Here is a tiny trained network, its code and every weight. The questions are about switching its units off for an input and a class, where a switched-off unit gives its printed mean instead of its output.

import numpy as np


def w(rows, s, z=0):
    codes = np.array(rows[::2]) - 128.0
    scale = np.full(codes.shape[1], s)
    scale[-1] = z or s
    return codes * scale


def f(y):
    return y / 2 * (1 + np.tanh(0.7978845608 * (y + 0.044715 * y**3)))


def log_softmax(a):
    a = a - a.max(-1, keepdims=True)
    return a - np.log(np.exp(a).sum(-1, keepdims=True))


def net(x, mask):
    res = np.array(x, float).reshape(1, 6) / 4 @ E
    y = f(res @ A[0][:, :-1].T + A[0][:, -1])
    res = res + np.where(mask, y, B[0][:, -1]) @ B[0][:, :-1]
    return log_softmax(res[-1] @ U[:, :-1].T + U[:, -1])


A, B = {}, {}
E = w([
[228,107,132,90,3,126,119,40,32],'x0',
[120,82,159,167,128,207,59,157,41],'x1',
[157,179,27,60,175,75,75,179,88],'x2',
[25,223,193,152,95,50,56,47,191],'x3',
[153,100,83,80,58,171,72,51,217],'x4',
[97,167,106,104,12,15,246,162,134],'x5',
],0.006)
A[0] = w([
[96,103,153,176,164,132,213,120,88,127],'neuron 0',
[141,106,207,193,184,153,153,143,106,205],'neuron 1',
[128,133,98,124,125,122,190,179,132,152],'neuron 2',
[167,150,112,124,176,180,76,144,142,140],'neuron 3',
[95,168,145,135,139,91,78,78,156,153],'neuron 4',
[68,194,138,169,165,40,174,122,116,135],'neuron 5',
[167,134,111,105,60,171,110,107,110,159],'neuron 6',
[149,105,194,179,165,176,151,137,91,189],'neuron 7',
[146,127,152,132,181,138,92,141,92,135],'neuron 8',
[121,118,144,108,150,84,178,157,132,150],'neuron 9',
[99,117,157,206,171,186,101,179,97,145],'neuron 10',
[190,128,144,124,126,132,162,78,113,104],'neuron 11',
[122,74,198,180,156,154,122,148,126,115],'neuron 12',
[103,121,123,150,118,153,87,77,254,153],'neuron 13',
[155,172,37,143,164,139,93,153,90,93],'neuron 14',
[89,185,147,139,103,86,184,199,142,254],'neuron 15',
[118,101,157,117,101,116,141,139,191,155],'neuron 16',
[156,117,127,99,161,62,149,200,50,129],'neuron 17',
],0.0091,0.0029)
B[0] = w([
[160,80,118,91,64,163,143,87,112,191],'neuron 0',
[123,92,81,68,153,162,106,80,94,236],'neuron 1',
[166,170,131,159,109,102,217,204,165,187],'neuron 2',
[120,164,150,145,161,111,75,145,148,222],'neuron 3',
[147,172,125,156,38,113,170,153,155,213],'neuron 4',
[203,201,96,144,27,126,162,131,139,242],'neuron 5',
[206,106,103,112,75,175,210,132,64,215],'neuron 6',
[111,80,108,69,154,144,84,73,66,232],'neuron 7',
[117,119,151,129,179,143,106,151,99,196],'neuron 8',
[155,121,148,152,83,70,203,93,156,176],'neuron 9',
[111,98,123,90,167,174,84,86,101,249],'neuron 10',
[134,91,128,109,107,172,144,110,86,174],'neuron 11',
[115,113,103,80,189,131,103,89,110,204],'neuron 12',
[98,202,226,176,129,43,120,224,196,254],'neuron 13',
[91,125,222,108,163,149,56,142,129,205],'neuron 14',
[208,171,104,184,32,126,254,134,169,254],'neuron 15',
[119,146,200,152,130,105,144,165,157,175],'neuron 16',
[114,160,145,154,128,142,106,145,166,226],'neuron 17',
],0.0072,0.006)
U = w([
[75,117,160,94,198,133,61,107,129,2],'0',
[188,85,64,60,92,169,147,70,81,191],'1',
[159,178,161,254,93,81,160,164,226,193],'2',
],0.0087,0.00096)

Each question gives the input, the list of numbers given to net, and the class t.
The units are the neurons (one row each of A and B). Each row of codes is followed by its name. A weight is (code - 128) times the scale printed after its matrix; where a second scale follows, it is the last column's (A, B and U).
mask holds one flag per neuron, in row order. A switched-off neuron (its flag False) gives its mean, the last column of its row in B, instead of its output. The means were averaged over made-up inputs and are rounded, as every weight is.
A unit's drop is (log p(t) with every unit on - log p(t) with that unit switched off) / (log p(t) with every unit on - log p(t) with every unit switched off).
The circuit of an input: a set's keep is (log p(t) with only the set's units on - log p(t) with every unit switched off) / (log p(t) with every unit on - log p(t) with every unit switched off). Starting from the 12 units with the biggest drops (on a tie, the unit counted first), units are removed one at a time, each time the one whose removal leaves the highest keep (on an exact tie, the one counted first), for as long as the keep stays at least 0.8.
units of the circuit, in order: the units of the circuit, biggest drop first
unit that matters most: the unit with the biggest drop
top k neurons: the k neurons with the biggest drops, biggest first
drop of u: that unit's drop, to one decimal
input [0,-5,-4,-7,2,-8], class 0: units of the circuit, in order => neuron 15; neuron 3
input [-2,3,-5,-7,-8,-1], class 1: unit that matters most => neuron 0
input [-3,8,8,-1,2,4], class 0: units of the circuit, in order => neuron 14; neuron 5
input [-2,3,-7,1,5,0], class 0: top 4 neurons => neuron 15; neuron 5; neuron 2; neuron 12
input [4,2,6,4,5,-5], class 0: top 4 neurons => neuron 15; neuron 5; neuron 2; neuron 14
input [-4,1,6,3,7,-5], class 2: top 4 neurons => neuron 13; neuron 4; neuron 7; neuron 1
input [3,-4,8,0,-2,-1], class 2: top 3 neurons => neuron 7; neuron 1; neuron 10
input [4,4,-5,0,-5,6], class 1: top 2 neurons => neuron 13; neuron 0
input [5,-1,7,-4,-4,-1], class 0: top 4 neurons => neuron 14; neuron 15; neuron 5; neuron 17
input [-4,1,-6,-1,-7,-7], class 0: top 2 neurons => neuron 15; neuron 6
input [1,4,-7,2,-1,-2], class 0: top 3 neurons => neuron 15; neuron 5; neuron 6
input [3,-2,1,-1,6,-5], class 2: drop of neuron 13 => 0.7
input [-3,3,-3,-3,1,2], class 1: drop of neuron 6 => -0.1
input [2,7,-6,4,-7,6], class 1: drop of neuron 14 => 0.0
input [5,-7,5,7,6,-6], class 2: drop of neuron 13 => 0.1
input [-3,-7,-5,2,-5,-7], class 0: unit that matters most => neuron 1
